The rows lie along a hidden order. The number after each row says roughly how far along it the row is, from 0 to 9. A new part has a new order.
In the rows, 128 means zero.
[148 137 199 152 146 135  77 120 106 147 129 114 121  96 127  90 108 100
  92 136  93 146 146 136 106 159 120  70 146 145 158  70 132  96 255 125
 125  91 151  39 103 160 125 155 118 132 140 127  84 155 102 105 117 117
 128 135 120 114 132 117  86 129 168 119 112 128 154 150 104 138 133 153
 143 106 142 137 120 116 189 121 112 140 107 104 124  96 106 108 143 208
 162 126  96 114 112 161  70 187  95 139 133 127  68 140 109 126  99 156
  98 102 105 122 185] => 1
[115 140  82 125  77 153 174 127 120  70 134 180 110 166 121 178 150 161
 158 122 167 101  98 106 146  55 141 212 119 116  99 158 117 157   1 133
 124 141 111 211 146  77 164  95 157 150 118 123 192  94 142 184 136 132
 110 106 148 142 111 122 145 110  78 151 163 111  85  86 174 112 128  88
  91 132  77  91 134 122  57 133 105 106 130 136 144 175 164 151 103  56
 115 129 219 114 167  57 209  78 177 120 108 133 205 114 137 131 158 108
 141 140 149 132  63] => 9
[ 86 107  71  95 148 119 135 125 176 104 128  92 135 132 139 132 136 111
 158 107 129 110 117 124 160 134 138 154 118  93 122 154 134 115  57 130
 122 177 106 179 141 100 108 111 130 133  93 123 187  79 166 187 129 128
 142 142 145 153 122 137 176 163 120 122 114 131 101  94 122 113  74  89
 141 111 107 155  83 177  87 125 149 130 158 161 133 142 104 113 130 106
 120 113 109 174 132 106  95 132 131 130 119 142 112 126 133 136 135 127
 160 149 151 139  91] => 4
[156 144 196 163 143 145  72 118 104 136 130 116 118 104 126  89 111 108
  82 139  83 146 148 129 103 157 119  82 149 139 154  66 132  87 255 119
 124  83 150  33 101 162 137 156 111 146 148 125  74 160 101 119 119 108
 127 128 123 118 134 113  82 157 171 113 110 132 153 164 100 137 125 155
 145 103 131 136 112 108 187 113 104 150  94  95 124 102  91 110 143 215
 169 128 107 111 117 161  76 184 100 139 115 127  56 142 102 132  92 168
  98  91 108 124 194] => 0
[112 109 106 144 196 108 134 134 167 134 130  45 141 111 134  94 124  84
 102 117 101 136 138 142  87 181  94  95 126 109 182 155 152  96 132 133
 130 149 135 128 130 104  69 129 129 113  96 127 182 100 152 149 105 134
 118 152 125 176 116 142 162 141 148 137 111 130 136 123  98 122  77 127
 154 117 131 173  69 171 135 122 146 148 159 147 127 134  94  99 135 165
 125 123  48 176 135 153  38 181  97 131 134 123  76 137 135 129 126 123
 142 183 140 122 142] => 2
[145 125 168 130 140 147  98 148  76 109 134 123 128  97 116  87 113 110
 119 133 112 135 136 133 118 140 108 117 137 131 145  95 126 117 201 129
 122  98 145  89 121 114 125 138 134 117 127 122 155 143 105 140 106 141
 103 136  88 125 130 108  90 113 146 135 127 124 148 117 120 149 140 139
 130 120 125 124 108 127 156 124 119 129 124 123 132 135 117  99 129 177
 143 115 136 120 129 133 116 173 116 135 133 132 110 132 110 121 116 140
 103 113 120 117 151] => 3
[135 112 169 134 178 132  90 139 121 147 132  94 133  79 117  67  97  78
 125 127 101 139 153 146 107 169  95  76 137 142 165  96 133 104 244 136
 128 100 152  63 116 133 110 147 130 102 116 117 153 155 112 135 109 137
 106 160  83 139 133 114  99 127 155 123 106 130 149 142 102 160 122 128
 156 113 138 166 105 148 174 122 152 137 141 123 130 121  92  87 137 217
 151 118  68 150 118 181 103 175  94 128 142 136  75 146 103 125 112 149
 109 121 117 115 168] => 1
[ 85 106  60  95 145 125 140 127 177  96 130 100 134 140 135 137 139 117
 165 103 132 104 117 121 160 126 135 167 118  93 116 157 131 117  50 131
 122 174 103 187 142  93 118 108 134 140  97 120 193  83 168 203 133 126
 138 139 138 154 122 136 177 170 114 119 117 133  93  95 127 116  69  81
 141 112 100 155  81 176  74 120 152 132 159 158 134 157  98 115 124  99
 121 114 125 174 139 104 122 116 139 125 111 145 122 124 128 139 139 128
 165 148 157 138  87] => 5
[ 76 105  58 107 171 101 136 115 202 126 126  81 139 134 144 120 133  89
 150  97 116 113 130 131 136 157 135 126 121  96 142 163 145  97  74 130
 126 180 104 185 133 106  88 114 132 138 106 127 186  76 175 181 131 116
 153 149 140 160 117 150 194 159 124 119 105 137  91  97 112 113  59  93
 153 103 115 178  69 191  88 117 149 152 172 163 124 143  86 106 130 130
 119 116  78 189 127 126  61 137 118 122 123 137  97 126 132 140 138 119
 170 186 153 136 101] => 4
[141 115 180 127 180 120  85 136 120 171 127  79 136  78 124  73 100  85
 118 132  99 148 150 149 119 178 101  57 136 143 157  93 132 107 245 133
 130 107 153  44 112 154 105 156 115 100 115 122 108 162 114 111 112 129
 116 156 103 120 140 119  97 136 170 116  99 135 161 156  95 151 124 143
 156 122 155 168 116 140 191 129 155 133 135 122 127  93  97  96 147 214
 151 121  52 146 102 189  83 182  84 136 150 132  63 146 110 122 104 154
 109 106 108 117 182] => 0
[158 145 190 147 118 154  94 145  54 107 133 147 124 110 113  98 116 124
 106 141 112 137 134 127 103 120 114 128 141 134 140  82 120 121 209 121
 124  78 148  86 119 126 146 142 130 131 151 123 132 152  91 132 117 133
 105 129  91 122 127 107  78 118 144 138 135 124 148 132 124 148 160 156
 120 126 116 107 122 105 161 119  99 134 102 110 127 150 127 109 127 182
 143 119 161  98 132 129 137 165 124 131 125 121 119 130 110 121 117 141
  92 116 112 114 158] => 3
[108 121  69 106 110 153 176 156 125  80 134 136 127 160 113 155 147 159
 178 116 162 103 101 114 149  71 120 223 112 103  95 167 114 158   1 141
 129 146 109 219 149  74 149  97 147 131  98 113 228 103 145 237 133 138
  99 123 116 152 119 121 157 143  70 143 149 125  93  97 158 125 110  80
 105 144  82 123 115 142  53 121 149 108 153 150 143 205 137 137 104  82
 107 123 182 142 166  83 232  74 176 120 107 139 211 119 130 132 165 108
 147 147 165 122  58] => 8
[153 144 124 128  55 165 135 146  39  72 139 199 119 146 116 149 141 181
 119 133 146 127 114 108 161  77 129 222 131 138  83 119 115 161 114 114
 120  99 125 151 151  83 171 115 147 155 141 130 121 141 114 127 125 146
  87  75 111  87 141 111  85 124 117 137 161 129 139 110 163 129 153 137
  92 147 117  51 144  84 135 141  85 120  93 104 140 131 152 141 111  50
 122 128 255  70 161  89 226  87 169 128 103 127 181 114 123 120 128 145
 116  64 122 124 111] => 7
